Below are the code and all the weights of a small trained network. Each question names an input and a class and asks about switching units off, where a switched-off unit gives its printed mean instead of its output.

import numpy as np


def w(rows, s, z=0):
    codes = np.array(rows[::2]) - 128.0
    scale = np.full(codes.shape[1], s)
    scale[-1] = z or s
    return codes * scale


def f(y):
    return y / 2 * (1 + np.tanh(0.7978845608 * (y + 0.044715 * y**3)))


def log_softmax(a):
    a = a - a.max(-1, keepdims=True)
    return a - np.log(np.exp(a).sum(-1, keepdims=True))


def net(x, mask):
    res = np.array(x, float).reshape(1, 6) / 4 @ E
    y = f(res @ A[0][:, :-1].T + A[0][:, -1])
    res = res + np.where(mask, y, B[0][:, -1]) @ B[0][:, :-1]
    return log_softmax(res[-1] @ U[:, :-1].T + U[:, -1])


A, B = {}, {}
E = w([
[217,63,27,44,184,167,188,98,200,121],'x0',
[180,182,107,138,125,101,114,110,139,103],'x1',
[134,172,118,68,99,105,121,95,107,133],'x2',
[91,86,147,106,108,145,132,109,113,133],'x3',
[117,4,174,99,134,17,45,139,233,199],'x4',
[182,96,227,18,32,141,165,217,158,38],'x5',
],0.011)
A[0] = w([
[160,100,168,91,82,151,172,223,170,37,178],'N0',
[161,162,90,165,75,254,177,120,51,126,100],'N1',
[140,12,110,101,123,25,12,118,194,123,83],'N2',
[170,112,96,151,103,161,131,90,149,77,38],'N3',
[139,190,104,146,88,207,161,143,85,99,104],'N4',
[203,83,70,32,228,186,178,106,162,146,39],'N5',
[106,129,66,199,171,135,96,34,109,206,187],'N6',
[108,146,85,183,213,181,60,47,124,218,157],'N7',
[155,116,161,70,169,65,14,159,171,206,98],'N8',
[150,97,67,99,113,121,210,97,153,105,46],'N9',
[72,179,185,162,92,114,44,140,93,138,5],'N10',
[157,117,212,69,81,129,161,213,109,76,176],'N11',
[85,187,150,137,94,155,132,134,111,154,100],'N12',
[166,161,214,57,113,160,146,185,192,89,137],'N13',
[172,83,42,72,186,211,169,79,197,120,46],'N14',
[200,135,206,117,69,132,106,230,155,56,151],'N15',
[124,178,67,139,133,255,232,149,49,70,101],'N16',
[192,100,163,122,157,98,31,149,153,188,118],'N17',
[194,113,184,92,140,198,118,195,161,111,155],'N18',
[147,163,112,133,178,161,223,128,82,105,121],'N19',
[98,171,243,200,112,89,35,169,27,93,25],'N20',
[122,164,191,154,141,123,82,158,93,129,87],'N21',
],0.0093,0.0034)
B[0] = w([
[97,201,64,95,113,132,181,96,164,128,231],'N0',
[189,96,181,177,149,202,95,80,156,186,218],'N1',
[176,106,195,135,91,217,70,131,140,197,242],'N2',
[93,90,139,181,117,118,117,137,107,127,152],'N3',
[133,103,144,184,120,175,106,150,223,154,201],'N4',
[137,97,110,84,187,83,72,203,106,14,235],'N5',
[70,254,46,57,53,137,187,58,100,164,238],'N6',
[64,241,62,118,99,139,209,81,90,130,238],'N7',
[167,52,147,200,106,180,98,151,159,200,213],'N8',
[97,84,122,177,168,110,103,161,94,82,181],'N9',
[150,73,140,139,184,83,150,202,82,80,197],'N10',
[93,171,83,137,120,85,169,98,132,166,228],'N11',
[138,144,146,141,141,178,111,164,100,100,162],'N12',
[61,157,83,125,95,115,186,85,128,139,213],'N13',
[102,74,140,115,188,89,97,184,56,10,231],'N14',
[85,146,94,68,78,113,157,80,135,128,224],'N15',
[161,104,200,164,83,172,107,152,176,198,250],'N16',
[142,108,149,170,148,158,119,125,201,185,189],'N17',
[98,122,90,94,96,141,141,126,130,137,191],'N18',
[158,154,144,114,106,162,82,129,150,145,195],'N19',
[152,70,117,92,198,100,104,195,42,18,233],'N20',
[127,128,139,138,168,96,101,164,127,60,171],'N21',
],0.0091,0.019)
U = w([
[47,204,71,74,72,123,223,38,126,158,224],'0',
[198,120,254,143,90,221,61,147,203,226,146],'1',
[127,116,154,91,195,76,89,248,60,7,5],'2',
],0.0091,0.0014)

Each question gives the input, the list of numbers given to net, and the class t.
The units are the neurons (one row each of A and B). Each row of codes is followed by its name. A weight is (code - 128) times the scale printed after its matrix; where a second scale follows, it is the last column's (A, B and U).
mask holds one flag per neuron, in row order. A switched-off neuron (its flag False) gives its mean, the last column of its row in B, instead of its output. The means were averaged over made-up inputs and are rounded, as every weight is.
A unit's drop is (log p(t) with every unit on - log p(t) with that unit switched off) / (log p(t) with every unit on - log p(t) with every unit switched off).
The circuit of an input: a set's keep is (log p(t) with only the set's units on - log p(t) with every unit switched off) / (log p(t) with every unit on - log p(t) with every unit switched off). Starting from the 12 units with the biggest drops (on a tie, the unit counted first), units are removed one at a time, each time the one whose removal leaves the highest keep (on an exact tie, the one counted first), for as long as the keep stays at least 0.8.
units of the circuit, in order: the units of the circuit, biggest drop first
top k neurons: the k neurons with the biggest drops, biggest first
drop when u is switched off: that unit's drop, to one decimal
input [6,0,-8,0,-4,-1], class 2: units of the circuit, in order	[N14]
input [-7,3,-3,7,8,8], class 0: top 2 neurons	[N15, N11]
input [7,7,5,0,8,8], class 0: top 4 neurons	[N13, N0, N15, N11]
input [-7,2,-4,-6,-7,5], class 1: top 2 neurons	[N16, N1]
input [-1,7,3,-5,7,7], class 0: top 2 neurons	[N15, N13]
input [7,4,-6,-1,5,4], class 2: top 2 neurons	[N5, N14]
input [6,-2,6,7,3,-5], class 2: top 3 neurons	[N5, N14, N0]
input [-8,7,-2,3,1,8], class 0: top 2 neurons	[N15, N11]
input [-4,8,6,0,-2,3], class 2: top 2 neurons	[N6, N20]
input [7,-6,7,-8,-1,-6], class 2: top 2 neurons	[N5, N14]
input [-8,-2,4,-4,-8,-7], class 1: top 2 neurons	[N1, N16]
input [-2,-4,4,-8,8,8], class 0: top 4 neurons	[N15, N13, N0, N11]
input [0,6,-1,1,-6,-5], class 1: drop when N0 is switched off	0.2
input [5,8,8,6,6,-1], class 1: units of the circuit, in order	[N2]
input [-5,-1,-8,-2,6,-6], class 0: drop when N6 is switched off	6.0
input [6,4,8,6,-7,0], class 1: drop when N1 is switched off	0.2
